Below are the code and all the weights of a small trained network. Each question names an input and a class and asks about switching units off, where a switched-off unit gives its printed mean instead of its output.

import numpy as np


def w(rows, s, z=0):
    codes = np.array(rows[::2]) - 128.0
    scale = np.full(codes.shape[1], s)
    scale[-1] = z or s
    return codes * scale


def f(y):
    return y / 2 * (1 + np.tanh(0.7978845608 * (y + 0.044715 * y**3)))


def log_softmax(a):
    a = a - a.max(-1, keepdims=True)
    return a - np.log(np.exp(a).sum(-1, keepdims=True))


def net(x, mask):
    res = np.array(x, float).reshape(1, 3) / 4 @ E
    y = f(res @ A[0][:, :-1].T + A[0][:, -1])
    res = res + np.where(mask, y, B[0][:, -1]) @ B[0][:, :-1]
    return log_softmax(res[-1] @ U[:, :-1].T + U[:, -1])


A, B = {}, {}
E = w([
[80,21,90,209,66,108,168,88,153],'x0',
[51,30,196,107,167,113,89,199,154],'x1',
[117,159,91,63,93,213,103,55,251],'x2',
],0.013)
A[0] = w([
[105,48,158,184,124,113,177,175,156,158],'n0',
[121,194,85,122,61,204,156,63,165,195],'n1',
[189,181,88,106,97,177,122,97,205,206],'n2',
[168,185,112,67,124,145,148,93,120,139],'n3',
[159,184,156,94,141,59,178,188,16,203],'n4',
[139,109,62,148,69,170,131,27,139,190],'n5',
[169,185,152,73,228,109,135,209,99,191],'n6',
[70,43,118,145,131,155,83,112,130,227],'n7',
[146,156,41,132,98,204,97,88,173,169],'n8',
[190,141,86,182,52,45,246,97,115,137],'n9',
[25,55,171,174,118,98,116,166,109,213],'n10',
[57,130,159,56,122,145,35,162,162,131],'n11',
[183,209,178,79,217,80,89,146,75,144],'n12',
[172,170,125,138,183,105,192,188,77,201],'n13',
[103,104,122,118,111,72,217,181,135,88],'n14',
[80,135,154,79,106,205,64,100,225,255],'n15',
[120,85,155,239,69,85,117,116,121,212],'n16',
[191,121,98,105,134,122,103,152,79,132],'n17',
[160,103,129,88,219,102,176,228,50,182],'n18',
],0.012,0.0048)
B[0] = w([
[58,49,71,135,96,104,154,132,84,204],'n0',
[143,183,128,135,77,213,125,105,105,228],'n1',
[169,143,130,48,97,202,190,145,114,227],'n2',
[118,117,119,95,92,179,155,149,86,192],'n3',
[83,185,157,205,105,103,2,78,104,241],'n4',
[112,163,117,147,75,199,212,76,175,213],'n5',
[91,157,192,63,150,165,69,187,65,230],'n6',
[84,65,118,98,84,114,114,175,182,196],'n7',
[157,152,93,93,100,213,198,112,156,215],'n8',
[152,151,100,164,91,65,157,77,119,221],'n9',
[72,58,68,102,110,45,163,183,169,231],'n10',
[100,139,178,73,180,91,98,138,171,205],'n11',
[175,103,140,103,167,177,32,177,31,232],'n12',
[105,203,158,203,130,73,79,101,76,209],'n13',
[21,72,95,87,56,92,125,126,81,165],'n14',
[114,131,135,54,166,147,171,177,194,250],'n15',
[99,57,43,157,113,75,131,70,107,212],'n16',
[108,158,130,150,125,175,114,96,50,161],'n17',
[59,82,103,180,69,142,41,172,97,230],'n18',
],0.011,0.021)
U = w([
[223,153,105,99,169,112,152,95,169,2],'0',
[175,175,89,120,9,230,177,71,176,58],'1',
[141,191,163,145,126,138,33,159,61,246],'2',
[107,130,169,67,162,141,107,158,212,104],'3',
[192,166,137,35,150,166,112,131,70,33],'4',
[146,202,104,190,89,52,96,33,79,146],'5',
[93,43,69,151,63,61,128,139,93,169],'6',
],0.013,0.0058)

Each question gives the input, the list of numbers given to net, and the class t.
The units are the neurons (one row each of A and B). Each row of codes is followed by its name. A weight is (code - 128) times the scale printed after its matrix; where a second scale follows, it is the last column's (A, B and U).
mask holds one flag per neuron, in row order. A switched-off neuron (its flag False) gives its mean, the last column of its row in B, instead of its output. The means were averaged over made-up inputs and are rounded, as every weight is.
A unit's drop is (log p(t) with every unit on - log p(t) with that unit switched off) / (log p(t) with every unit on - log p(t) with every unit switched off).
The circuit of an input: a set's keep is (log p(t) with only the set's units on - log p(t) with every unit switched off) / (log p(t) with every unit on - log p(t) with every unit switched off). Starting from the 12 units with the biggest drops (on a tie, the unit counted first), units are removed one at a time, each time the one whose removal leaves the highest keep (on an exact tie, the one counted first), for as long as the keep stays at least 0.8.
units of the circuit, in order: the units of the circuit, biggest drop first
k most important neurons: the k neurons with the biggest drops, biggest first
drop of u: that unit's drop, to one decimal
input [-5,-5,1], class 4: most important neuron -> n2
input [-8,5,7], class 4: 4 most important neurons -> n12, n2, n10, n7
input [6,5,7], class 1: 3 most important neurons -> n5, n8, n6
input [-6,-6,1], class 4: 4 most important neurons -> n2, n18, n8, n3
input [-1,-5,-7], class 2: 4 most important neurons -> n12, n6, n18, n5
input [-8,-8,3], class 4: 2 most important neurons -> n12, n6
input [-7,7,2], class 3: 4 most important neurons -> n11, n15, n13, n4
input [-1,1,3], class 1: 3 most important neurons -> n12, n6, n10
input [-1,-4,-5], class 2: 3 most important neurons -> n12, n5, n6
input [6,-6,-8], class 5: 2 most important neurons -> n9, n4
input [7,-6,-4], class 5: 2 most important neurons -> n9, n18
input [-3,2,5], class 3: 3 most important neurons -> n11, n15, n5
input [7,7,8], class 3: drop of n15 -> 0.8
input [8,-8,-7], class 5: units of the circuit, in order -> n9
input [-1,-8,-3], class 5: drop of n9 -> 0.4
input [-1,3,5], class 3: drop of n15 -> 0.5
input [0,-2,-8], class 5: drop of n9 -> 0.2
